Below is a small trained network, with its code and all its weights. Each question gives an input and a class and asks what happens when units are switched off, that is, made to give their printed mean instead of their output.

import numpy as np


def w(rows, s, z=0):
    codes = np.array(rows[::2]) - 128.0
    scale = np.full(codes.shape[1], s)
    scale[-1] = z or s
    return codes * scale


def f(y):
    return y / 2 * (1 + np.tanh(0.7978845608 * (y + 0.044715 * y**3)))


def log_softmax(a):
    a = a - a.max(-1, keepdims=True)
    return a - np.log(np.exp(a).sum(-1, keepdims=True))


def net(x, mask):
    res = np.array(x, float).reshape(1, 2) / 4 @ E
    y = f(res @ A[0][:, :-1].T + A[0][:, -1])
    res = res + np.where(mask, y, B[0][:, -1]) @ B[0][:, :-1]
    return log_softmax(res[-1] @ U[:, :-1].T + U[:, -1])


A, B = {}, {}
E = w([
[27,207,197,4,141,74],'x0',
[254,241,227,44,145,99],'x1',
],0.0072)
A[0] = w([
[162,200,176,45,114,112,240],'neuron 0',
[110,113,138,129,148,150,148],'neuron 1',
[151,128,131,94,137,153,105],'neuron 2',
[202,138,158,102,126,127,122],'neuron 3',
[145,154,93,109,87,109,95],'neuron 4',
[233,121,135,148,118,111,241],'neuron 5',
[179,155,146,117,154,141,94],'neuron 6',
[206,115,98,199,128,136,88],'neuron 7',
[164,188,164,63,128,119,177],'neuron 8',
[104,78,99,198,136,136,254],'neuron 9',
[38,181,147,37,130,118,177],'neuron 10',
[222,149,122,153,123,120,198],'neuron 11',
[110,131,115,166,115,151,159],'neuron 12',
[3,108,100,141,124,127,140],'neuron 13',
[102,163,104,87,141,123,124],'neuron 14',
[122,161,112,123,121,158,109],'neuron 15',
[82,109,141,157,135,128,98],'neuron 16',
[60,58,85,212,116,136,118],'neuron 17',
[86,145,174,98,121,107,199],'neuron 18',
],0.015,0.004)
B[0] = w([
[168,117,118,112,235,112,232],'neuron 0',
[161,117,132,143,121,94,138],'neuron 1',
[115,150,117,129,128,129,135],'neuron 2',
[97,202,82,155,105,107,181],'neuron 3',
[122,150,114,112,121,131,127],'neuron 4',
[159,123,109,195,124,190,209],'neuron 5',
[110,173,90,151,116,118,163],'neuron 6',
[139,130,174,82,140,212,209],'neuron 7',
[138,115,88,112,186,115,207],'neuron 8',
[196,38,124,148,73,70,233],'neuron 9',
[130,150,239,95,128,195,236],'neuron 10',
[146,155,83,139,117,187,197],'neuron 11',
[152,106,119,127,117,116,161],'neuron 12',
[143,184,112,164,101,1,231],'neuron 13',
[124,118,136,75,114,155,156],'neuron 14',
[127,138,124,118,125,128,126],'neuron 15',
[129,123,96,128,120,107,156],'neuron 16',
[41,25,45,101,147,108,254],'neuron 17',
[130,68,202,161,163,140,185],'neuron 18',
],0.039,0.014)
U = w([
[177,42,63,126,100,186,206],'0',
[75,121,205,111,43,65,209],'1',
[176,197,142,194,11,232,48],'2',
[43,132,188,74,76,178,4],'3',
[70,88,24,152,91,11,64],'4',
[135,189,253,57,197,132,233],'5',
[146,244,10,188,235,170,55],'6',
],0.0066,0.0023)

Each question gives the input, the list of numbers given to net, and the class t.
The units are the neurons (one row each of A and B). Each row of codes is followed by its name. A weight is (code - 128) times the scale printed after its matrix; where a second scale follows, it is the last column's (A, B and U).
mask holds one flag per neuron, in row order. A switched-off neuron (its flag False) gives its mean, the last column of its row in B, instead of its output. The means were averaged over made-up inputs and are rounded, as every weight is.
A unit's drop is (log p(t) with every unit on - log p(t) with that unit switched off) / (log p(t) with every unit on - log p(t) with every unit switched off).
The circuit of an input: a set's keep is (log p(t) with only the set's units on - log p(t) with every unit switched off) / (log p(t) with every unit on - log p(t) with every unit switched off). Starting from the 12 units with the biggest drops (on a tie, the unit counted first), units are removed one at a time, each time the one whose removal leaves the highest keep (on an exact tie, the one counted first), for as long as the keep stays at least 0.8.
circuit, biggest first: the units of the circuit, biggest drop first
most important unit: the unit with the biggest drop
top k neurons: the k neurons with the biggest drops, biggest first
drop of u: that unit's drop, to one decimal
input [0,-1], class 4: top 2 neurons	[neuron 10; neuron 7]
input [3,5], class 6: most important unit	neuron 8
input [7,-5], class 1: circuit, biggest first	[neuron 13; neuron 0; neuron 10]
input [-5,1], class 2: circuit, biggest first	[neuron 17; neuron 0]
input [1,-1], class 1: circuit, biggest first	[neuron 17; neuron 0; neuron 5]
input [6,-7], class 4: top 3 neurons	[neuron 13; neuron 17; neuron 7]
input [-8,-6], class 4: top 2 neurons	[neuron 17; neuron 10]
input [-5,-4], class 4: top 2 neurons	[neuron 17; neuron 10]
input [-2,1], class 2: drop of neuron 17	0.8
input [8,6], class 5: drop of neuron 10	0.2
input [1,3], class 6: drop of neuron 7	0.0
